Below is a small trained network, with its code and all its weights. Each question gives an input and a class and asks what happens when units are switched off, that is, made to give their printed mean instead of their output.

import numpy as np


def w(rows, s, z=0):
    codes = np.array(rows[::2]) - 128.0
    scale = np.full(codes.shape[1], s)
    scale[-1] = z or s
    return codes * scale


def f(y):
    return y / 2 * (1 + np.tanh(0.7978845608 * (y + 0.044715 * y**3)))


def log_softmax(a):
    a = a - a.max(-1, keepdims=True)
    return a - np.log(np.exp(a).sum(-1, keepdims=True))


def net(x, mask):
    res = np.array(x, float).reshape(1, 7) / 4 @ E
    y = f(res @ A[0][:, :-1].T + A[0][:, -1])
    res = res + np.where(mask, y, B[0][:, -1]) @ B[0][:, :-1]
    return log_softmax(res[-1] @ U[:, :-1].T + U[:, -1])


A, B = {}, {}
E = w([
[126,148,70,133,100,159,164],'x0',
[106,122,111,163,145,156,96],'x1',
[117,113,178,92,149,90,112],'x2',
[139,254,160,131,224,205,63],'x3',
[128,138,100,130,114,143,147],'x4',
[136,94,156,32,95,194,23],'x5',
[37,109,215,107,105,172,162],'x6',
],0.0078)
A[0] = w([
[63,172,172,120,122,180,165,90],'neuron 0',
[190,110,87,150,110,126,108,158],'neuron 1',
[106,222,149,119,121,142,111,13],'neuron 2',
[142,174,156,132,191,144,112,19],'neuron 3',
[84,87,191,140,103,178,124,220],'neuron 4',
[170,131,156,85,61,157,94,22],'neuron 5',
[88,103,132,176,78,113,87,100],'neuron 6',
[147,104,129,82,104,173,103,30],'neuron 7',
[164,206,160,119,109,166,111,48],'neuron 8',
[186,148,58,119,126,81,44,184],'neuron 9',
[177,91,169,100,110,195,107,14],'neuron 10',
[94,33,124,124,68,82,142,81],'neuron 11',
[147,155,166,181,164,117,250,86],'neuron 12',
[72,121,178,148,93,186,166,148],'neuron 13',
[156,209,183,150,150,170,157,2],'neuron 14',
[94,139,121,155,190,68,164,157],'neuron 15',
[106,61,132,132,89,133,160,100],'neuron 16',
[146,79,110,62,111,196,98,23],'neuron 17',
[72,161,179,88,77,123,106,251],'neuron 18',
],0.011,0.0026)
B[0] = w([
[151,196,136,145,63,73,139,188],'neuron 0',
[152,175,170,91,61,81,140,202],'neuron 1',
[91,166,76,111,110,60,109,180],'neuron 2',
[130,149,83,79,119,59,76,191],'neuron 3',
[109,186,170,132,68,193,152,202],'neuron 4',
[86,53,112,135,140,222,153,173],'neuron 5',
[112,181,97,88,94,141,116,149],'neuron 6',
[79,70,133,136,143,188,187,167],'neuron 7',
[103,155,94,44,126,67,121,183],'neuron 8',
[222,140,169,179,97,171,194,254],'neuron 9',
[102,79,108,130,221,160,175,170],'neuron 10',
[52,203,88,120,36,78,48,245],'neuron 11',
[102,32,167,156,146,145,178,236],'neuron 12',
[127,168,254,190,69,177,137,189],'neuron 13',
[63,128,49,111,108,76,118,199],'neuron 14',
[106,40,193,153,100,196,184,209],'neuron 15',
[119,147,126,65,80,48,88,189],'neuron 16',
[80,90,111,192,206,179,200,196],'neuron 17',
[181,160,124,176,79,132,141,198],'neuron 18',
],0.0073,0.007)
U = w([
[224,198,231,138,77,126,195,252],'0',
[84,152,105,56,106,27,117,33],'1',
[84,2,168,139,189,165,223,64],'2',
],0.0072,0.003)

Each question gives the input, the list of numbers given to net, and the class t.
The units are the neurons (one row each of A and B). Each row of codes is followed by its name. A weight is (code - 128) times the scale printed after its matrix; where a second scale follows, it is the last column's (A, B and U).
mask holds one flag per neuron, in row order. A switched-off neuron (its flag False) gives its mean, the last column of its row in B, instead of its output. The means were averaged over made-up inputs and are rounded, as every weight is.
A unit's drop is (log p(t) with every unit on - log p(t) with that unit switched off) / (log p(t) with every unit on - log p(t) with every unit switched off).
The circuit of an input: a set's keep is (log p(t) with only the set's units on - log p(t) with every unit switched off) / (log p(t) with every unit on - log p(t) with every unit switched off). Starting from the 12 units with the biggest drops (on a tie, the unit counted first), units are removed one at a time, each time the one whose removal leaves the highest keep (on an exact tie, the one counted first), for as long as the keep stays at least 0.8.
circuit, biggest first: the units of the circuit, biggest drop first
k most important neurons: the k neurons with the biggest drops, biggest first
drop of u: that unit's drop, to one decimal
input [6,-3,2,-5,-8,3,8], class 0: 2 most important neurons : [neuron 13; neuron 4]
input [-6,-1,1,-5,6,6,-5], class 2: circuit, biggest first : [neuron 17]
input [5,5,-5,-5,-3,1,6], class 0: 2 most important neurons : [neuron 13; neuron 4]
input [1,-7,3,-3,-3,-4,-1], class 2: circuit, biggest first : [neuron 12; neuron 0]
input [-7,-5,-3,-8,-1,4,5], class 1: 2 most important neurons : [neuron 11; neuron 16]
input [7,-2,8,-6,-3,3,3], class 1: 3 most important neurons : [neuron 11; neuron 9; neuron 16]
input [-7,-7,7,3,5,-8,5], class 2: 2 most important neurons : [neuron 12; neuron 15]
input [-5,-2,8,-6,6,-8,-3], class 2: 2 most important neurons : [neuron 15; neuron 12]
input [0,5,-8,-5,-7,-3,3], class 1: 3 most important neurons : [neuron 9; neuron 11; neuron 16]
input [-8,0,-5,-7,-5,5,5], class 1: 3 most important neurons : [neuron 11; neuron 16; neuron 9]
input [8,7,1,-8,-1,-6,-1], class 1: 2 most important neurons : [neuron 11; neuron 16]
input [-3,5,4,-4,-6,-6,6], class 0: 3 most important neurons : [neuron 13; neuron 11; neuron 4]
input [-7,-6,-5,-7,-3,2,0], class 1: drop of neuron 11 : 0.1
input [8,8,2,-6,4,-5,7], class 0: circuit, biggest first : [neuron 13]
input [-2,-2,-7,-3,4,8,5], class 2: drop of neuron 17 : 0.4
input [-2,5,-2,0,-7,-7,3], class 2: drop of neuron 12 : 0.1
